Here is a tiny trained network, its code and every weight. The questions are about switching its units off for an input and a target symbol, where a switched-off unit gives its printed mean instead of its output.

import numpy as np


def w(rows, s, z=0):
    codes = np.array(rows[::2]) - 128.0
    scale = np.full(codes.shape[1], s)
    scale[-1] = z or s
    return codes * scale


def f(y):
    return y / 2 * (1 + np.tanh(0.7978845608 * (y + 0.044715 * y**3)))


def softmax(a):
    e = np.exp(a - a.max(-1, keepdims=True))
    return e / e.sum(-1, keepdims=True)


def log_softmax(a):
    a = a - a.max(-1, keepdims=True)
    return a - np.log(np.exp(a).sum(-1, keepdims=True))


def net(x, mask):
    ids = ['Θαβγδεζημξσφψ'.index(c) for c in x.split()]
    T = len(ids)
    res = E[ids] + P[:T]
    q, k, v = (res @ M[0].T for M in (Q, K, V))
    z = softmax(np.where(np.tri(T) > 0, q @ k.T / 2**0.5, -1e9)) @ v
    res = res + np.where(mask[0], z, O[0][:, -1]) @ O[0][:, :-1]
    y = f(res @ A[0][:, :-1].T + A[0][:, -1])
    res = res + np.where(mask[1:25], y, B[0][:, -1]) @ B[0][:, :-1]
    return log_softmax(res[-1] @ U[:, :-1].T + U[:, -1])


Q, K, V, O, A, B = {}, {}, {}, {}, {}, {}
E = w([
[137,116,177],'Θ',
[123,98,198],'α',
[125,99,167],'β',
[116,89,190],'γ',
[139,124,103],'δ',
[118,93,161],'ε',
[93,63,205],'ζ',
[92,51,164],'η',
[113,85,155],'μ',
[84,13,137],'ξ',
[116,47,66],'σ',
[186,168,140],'φ',
[236,247,105],'ψ',
],0.013)
P = w([
[20,180,120],'0',
[129,132,113],'1',
[193,156,167],'2',
[70,109,86],'3',
[228,151,180],'4',
[96,106,65],'5',
[241,136,178],'6',
[87,97,46],'7',
[252,123,159],'8',
[93,104,53],'9',
],0.015)
Q[0] = w([
[246,68,168],'head 0',
[194,113,153],'head 0',
],0.011)
K[0] = w([
[10,199,154],'head 0',
[64,224,188],'head 0',
],0.012)
V[0] = w([
[126,74,5],'head 0',
[157,245,108],'head 0',
],0.023)
O[0] = w([
[182,13,51,224],'head 0',
[140,225,3,2],'head 0',
],0.017,0.0053)
A[0] = w([
[115,194,153,109],'neuron 0',
[107,180,146,141],'neuron 1',
[192,89,91,137],'neuron 2',
[103,130,161,80],'neuron 3',
[135,164,149,48],'neuron 4',
[142,203,200,221],'neuron 5',
[78,115,132,188],'neuron 6',
[163,142,197,140],'neuron 7',
[169,152,172,208],'neuron 8',
[185,177,130,254],'neuron 9',
[136,121,183,151],'neuron 10',
[139,74,70,191],'neuron 11',
[80,179,102,149],'neuron 12',
[86,177,116,166],'neuron 13',
[136,140,204,67],'neuron 14',
[104,79,167,170],'neuron 15',
[156,56,199,158],'neuron 16',
[80,117,87,235],'neuron 17',
[159,125,191,109],'neuron 18',
[137,152,97,38],'neuron 19',
[208,137,207,219],'neuron 20',
[142,27,144,167],'neuron 21',
[1,148,98,76],'neuron 22',
[118,61,220,170],'neuron 23',
],0.013,0.0082)
B[0] = w([
[65,34,212,151],'neuron 0',
[62,61,182,148],'neuron 1',
[35,137,134,187],'neuron 2',
[144,145,154,142],'neuron 3',
[142,95,254,136],'neuron 4',
[86,217,77,170],'neuron 5',
[173,101,60,148],'neuron 6',
[113,66,147,159],'neuron 7',
[133,129,66,150],'neuron 8',
[110,131,79,154],'neuron 9',
[167,74,67,165],'neuron 10',
[127,192,122,198],'neuron 11',
[137,28,107,150],'neuron 12',
[85,31,98,149],'neuron 13',
[131,152,201,160],'neuron 14',
[157,168,141,202],'neuron 15',
[171,131,108,245],'neuron 16',
[178,170,148,152],'neuron 17',
[110,106,150,162],'neuron 18',
[149,135,233,139],'neuron 19',
[84,150,102,178],'neuron 20',
[140,83,126,255],'neuron 21',
[246,225,92,143],'neuron 22',
[150,209,125,247],'neuron 23',
],0.0065,0.043)
U = w([
[46,38,97,54],'Θ',
[70,58,140,48],'α',
[79,122,98,128],'β',
[94,107,128,101],'γ',
[147,236,1,104],'δ',
[100,167,81,188],'ε',
[133,162,139,151],'ζ',
[214,219,103,100],'η',
[141,190,86,175],'μ',
[149,72,168,2],'ξ',
[139,44,61,152],'σ',
[74,106,54,208],'φ',
[74,128,5,210],'ψ',
],0.0092,0.0089)

Each question gives the input, a string of symbols that net reads in full, and the target symbol t.
The units are the heads (2 rows each of Q, K, V and O) and the neurons (one row each of A and B). Each row of codes is followed by its name. A weight is (code - 128) times the scale printed after its matrix; where a second scale follows, it is the last column's (O, A, B and U).
mask holds one flag per unit, heads first, then neurons. A switched-off unit (its flag False) gives its mean, the last column of its rows in O or B, instead of its output. The means were averaged over made-up inputs and are rounded, as every weight is.
A unit's drop is (log p(t) with every unit on - log p(t) with that unit switched off) / (log p(t) with every unit on - log p(t) with every unit switched off).
The circuit of an input: a set's keep is (log p(t) with only the set's units on - log p(t) with every unit switched off) / (log p(t) with every unit on - log p(t) with every unit switched off). Starting from the 12 units with the biggest drops (on a tie, the unit counted first), units are removed one at a time, each time the one whose removal leaves the highest keep (on an exact tie, the one counted first), for as long as the keep stays at least 0.8.
circuit, biggest first: the units of the circuit, biggest drop first
unit that matters most: the unit with the biggest drop
top k neurons: the k neurons with the biggest drops, biggest first
drop when u is switched off: that unit's drop, to one decimal
input ψ Θ σ γ σ ε η, target ψ: top 2 neurons : neuron 13; neuron 12
input ψ σ σ δ σ ε σ σ δ, target ψ: unit that matters most : neuron 13
input Θ δ σ ζ δ σ α, target Θ: top 2 neurons : neuron 0; neuron 23
input σ ε δ δ μ σ δ, target σ: top 2 neurons : neuron 21; neuron 5
input α η δ β ζ β σ δ Θ, target α: circuit, biggest first : head 0; neuron 0; neuron 1; neuron 7
input β μ σ η δ σ μ δ, target σ: top 2 neurons : neuron 5; neuron 23
input μ η γ ζ, target η: circuit, biggest first : neuron 23; head 0; neuron 2; neuron 22
input Θ ψ σ ψ σ η μ, target Θ: top 2 neurons : neuron 0; neuron 23
input δ σ δ ζ η, target δ: top 2 neurons : neuron 21; neuron 0
input Θ ψ ζ μ σ δ ψ μ σ, target Θ: top 3 neurons : neuron 23; neuron 0; neuron 1
input ζ σ μ, target ζ: top 2 neurons : neuron 5; neuron 23
input ζ σ Θ ψ δ ξ σ ξ, target σ: top 2 neurons : neuron 21; neuron 5
input Θ σ δ, target Θ: top 2 neurons : neuron 0; neuron 23
input η ζ φ ε ψ μ σ, target η: top 3 neurons : neuron 23; neuron 2; neuron 0
input ψ σ ψ φ σ, target ψ: unit that matters most : neuron 13
input ψ Θ β σ β δ σ σ α Θ, target σ: drop when neuron 13 is switched off : -0.2
input ψ σ η β σ σ σ Θ σ μ, target σ: drop when neuron 21 is switched off : 0.4
input σ σ σ σ ζ, target σ: drop when neuron 21 is switched off : 0.2
